Below is a small trained network, with its code and all its weights. Each question gives an input and a class and asks what happens when units are switched off, that is, made to give their printed mean instead of their output.

import numpy as np


def w(rows, s, z=0):
    codes = np.array(rows[::2]) - 128.0
    scale = np.full(codes.shape[1], s)
    scale[-1] = z or s
    return codes * scale


def f(y):
    return y / 2 * (1 + np.tanh(0.7978845608 * (y + 0.044715 * y**3)))


def log_softmax(a):
    a = a - a.max(-1, keepdims=True)
    return a - np.log(np.exp(a).sum(-1, keepdims=True))


def net(x, mask):
    res = np.array(x, float).reshape(1, 8) / 4 @ E
    y = f(res @ A[0][:, :-1].T + A[0][:, -1])
    res = res + np.where(mask, y, B[0][:, -1]) @ B[0][:, :-1]
    return log_softmax(res[-1] @ U[:, :-1].T + U[:, -1])


A, B = {}, {}
E = w([
[202,138,118,64,175,159],'x0',
[36,227,234,193,221,100],'x1',
[194,208,141,121,124,103],'x2',
[133,223,194,155,106,36],'x3',
[116,97,91,134,80,155],'x4',
[150,110,114,176,57,92],'x5',
[208,126,53,149,104,91],'x6',
[73,151,125,212,32,2],'x7',
],0.0096)
A[0] = w([
[139,88,43,125,100,83,65],'neuron 1',
[67,24,52,99,142,166,212],'neuron 2',
[146,55,19,157,7,46,153],'neuron 3',
[182,137,12,95,143,190,131],'neuron 4',
[184,232,112,31,210,254,255],'neuron 5',
[201,165,53,50,84,183,169],'neuron 6',
],0.0079,0.0052)
B[0] = w([
[112,138,113,118,3,76,162],'neuron 1',
[34,8,146,70,60,243,198],'neuron 2',
[176,185,36,229,130,234,225],'neuron 3',
[194,44,111,113,46,87,195],'neuron 4',
[66,108,217,58,113,2,254],'neuron 5',
[185,122,207,78,28,20,201],'neuron 6',
],0.0086,0.017)
U = w([
[201,89,150,66,127,60,13],'0',
[117,252,198,175,195,46,253],'1',
[72,65,162,96,159,165,107],'2',
[176,120,61,173,97,138,109],'3',
],0.012,0.0057)

Each question gives the input, the list of numbers given to net, and the class t.
The units are the neurons (one row each of A and B). Each row of codes is followed by its name. A weight is (code - 128) times the scale printed after its matrix; where a second scale follows, it is the last column's (A, B and U).
mask holds one flag per neuron, in row order. A switched-off neuron (its flag False) gives its mean, the last column of its row in B, instead of its output. The means were averaged over made-up inputs and are rounded, as every weight is.
A unit's drop is (log p(t) with every unit on - log p(t) with that unit switched off) / (log p(t) with every unit on - log p(t) with every unit switched off).
The circuit of an input: a set's keep is (log p(t) with only the set's units on - log p(t) with every unit switched off) / (log p(t) with every unit on - log p(t) with every unit switched off). Starting from all 6 units, units are removed one at a time, each time the one whose removal leaves the highest keep (on an exact tie, the one counted first), for as long as the keep stays at least 0.8.
units of the circuit, in order: the units of the circuit, biggest drop first
k most important neurons: the k neurons with the biggest drops, biggest first
drop when u is switched off: that unit's drop, to one decimal
input [7,-5,-4,5,-2,3,4,4], class 3: units of the circuit, in order	(neuron 3)
input [4,3,-7,4,4,5,3,0], class 3: 2 most important neurons	(neuron 5; neuron 6)
input [-1,-3,-3,-6,-7,-4,2,-6], class 0: 2 most important neurons	(neuron 4; neuron 6)
input [4,-5,-2,7,-5,-1,0,5], class 3: 2 most important neurons	(neuron 5; neuron 3)
input [4,-2,-8,8,0,-3,1,2], class 1: units of the circuit, in order	(neuron 2; neuron 4)
input [1,-3,7,8,-3,-5,-3,-6], class 1: 3 most important neurons	(neuron 2; neuron 4; neuron 1)
input [3,-5,-3,-8,-3,0,-3,5], class 3: 2 most important neurons	(neuron 3; neuron 5)
input [-8,2,4,-2,-1,6,0,2], class 3: 2 most important neurons	(neuron 5; neuron 3)
input [7,3,-2,-1,-1,6,2,5], class 3: 3 most important neurons	(neuron 5; neuron 6; neuron 3)
input [-2,-3,-5,7,-5,8,-1,5], class 3: 2 most important neurons	(neuron 3; neuron 5)
input [8,8,-3,-4,7,-5,-6,7], class 1: 2 most important neurons	(neuron 2; neuron 4)
input [7,-6,2,1,1,3,5,8], class 3: drop when neuron 3 is switched off	0.7
input [7,2,-6,-6,-8,-1,3,7], class 2: drop when neuron 1 is switched off	0.0
input [3,-7,-3,3,7,-3,-7,1], class 2: units of the circuit, in order	(neuron 2)
input [8,-3,1,2,-7,-3,2,8], class 3: drop when neuron 5 is switched off	1.1
